Below is a small trained network, with its code and all its weights. Each question gives an input and a class and asks what happens when units are switched off, that is, made to give their printed mean instead of their output.

import numpy as np


def w(rows, s, z=0):
    codes = np.array(rows[::2]) - 128.0
    scale = np.full(codes.shape[1], s)
    scale[-1] = z or s
    return codes * scale


def f(y):
    return np.maximum(y, 0)


def log_softmax(a):
    a = a - a.max(-1, keepdims=True)
    return a - np.log(np.exp(a).sum(-1, keepdims=True))


def net(x, mask):
    res = np.array(x, float).reshape(1, 6) / 4 @ E
    y = f(res @ A[0][:, :-1].T + A[0][:, -1])
    res = res + np.where(mask, y, B[0][:, -1]) @ B[0][:, :-1]
    return log_softmax(res[-1] @ U[:, :-1].T + U[:, -1])


A, B = {}, {}
E = w([
[119,188,109,51,163,176,126,196,9,165],'x0',
[129,200,166,163,135,117,170,79,147,101],'x1',
[65,90,178,155,213,163,151,40,91,171],'x2',
[160,81,164,126,156,81,165,108,70,58],'x3',
[77,200,173,180,62,113,124,129,84,148],'x4',
[90,94,141,167,117,113,29,177,137,96],'x5',
],0.011)
A[0] = w([
[193,151,58,33,206,212,199,137,110,171,160],'N1',
[123,98,156,119,179,177,105,168,47,150,129],'N2',
[230,130,62,89,92,112,122,196,129,100,170],'N3',
[98,224,157,114,97,121,179,156,56,139,177],'N4',
[187,145,68,88,169,155,141,99,94,166,117],'N5',
[61,168,59,149,106,168,43,167,174,135,145],'N6',
[81,150,132,123,104,122,26,153,146,173,124],'N7',
[178,165,103,150,96,79,136,73,254,152,254],'N8',
[15,144,170,138,197,187,194,63,93,170,197],'N9',
],0.0097,0.0036)
B[0] = w([
[196,102,72,123,160,189,27,129,142,96,248],'N1',
[161,120,165,127,97,114,147,126,164,140,191],'N2',
[159,75,1,78,153,97,58,84,100,92,225],'N3',
[115,155,210,131,115,45,147,58,131,80,207],'N4',
[135,127,82,121,148,188,51,135,122,90,188],'N5',
[119,89,185,128,81,189,75,163,183,177,216],'N6',
[148,122,103,108,96,160,104,129,206,143,199],'N7',
[140,149,158,115,86,125,152,99,175,100,241],'N8',
[210,90,126,89,180,152,109,79,117,58,245],'N9',
],0.012,0.015)
U = w([
[110,68,92,86,170,57,133,140,22,127,47],'0',
[41,166,73,116,131,148,175,164,70,172,9],'1',
[63,170,133,223,212,62,123,159,88,123,100],'2',
[154,90,117,113,56,233,85,182,192,206,177],'3',
[78,157,100,151,152,169,150,147,105,145,2],'4',
[96,161,126,154,151,174,154,146,113,159,6],'5',
[143,178,255,136,32,95,215,75,174,143,219],'6',
[199,115,112,120,181,155,75,75,122,83,199],'7',
],0.0087,0.0026)

Each question gives the input, the list of numbers given to net, and the class t.
The units are the neurons (one row each of A and B). Each row of codes is followed by its name. A weight is (code - 128) times the scale printed after its matrix; where a second scale follows, it is the last column's (A, B and U).
mask holds one flag per neuron, in row order. A switched-off neuron (its flag False) gives its mean, the last column of its row in B, instead of its output. The means were averaged over made-up inputs and are rounded, as every weight is.
A unit's drop is (log p(t) with every unit on - log p(t) with that unit switched off) / (log p(t) with every unit on - log p(t) with every unit switched off).
The circuit of an input: a set's keep is (log p(t) with only the set's units on - log p(t) with every unit switched off) / (log p(t) with every unit on - log p(t) with every unit switched off). Starting from all 9 units, units are removed one at a time, each time the one whose removal leaves the highest keep (on an exact tie, the one counted first), for as long as the keep stays at least 0.8.
units of the circuit, in order: the units of the circuit, biggest drop first
k most important neurons: the k neurons with the biggest drops, biggest first
drop of u: that unit's drop, to one decimal
input [-6,-3,3,-6,-4,-4], class 3: units of the circuit, in order : N3
input [0,3,6,-7,8,8], class 3: 2 most important neurons : N6, N7
input [-7,8,-8,-2,-4,-5], class 6: 3 most important neurons : N8, N1, N9
input [-5,-7,-5,-3,-8,1], class 3: 2 most important neurons : N9, N6
input [-4,-8,8,-7,-3,0], class 3: 2 most important neurons : N3, N4
input [5,-2,0,1,3,5], class 6: 2 most important neurons : N1, N4
input [-8,3,8,-5,0,8], class 3: 4 most important neurons : N4, N6, N3, N7
input [3,0,-6,1,1,5], class 3: 2 most important neurons : N9, N6
input [2,0,1,-2,4,5], class 3: drop of N8 : 0.2
input [-6,7,-6,6,-3,-3], class 6: drop of N9 : 0.2
input [2,-1,-3,6,0,3], class 0: drop of N1 : 0.2
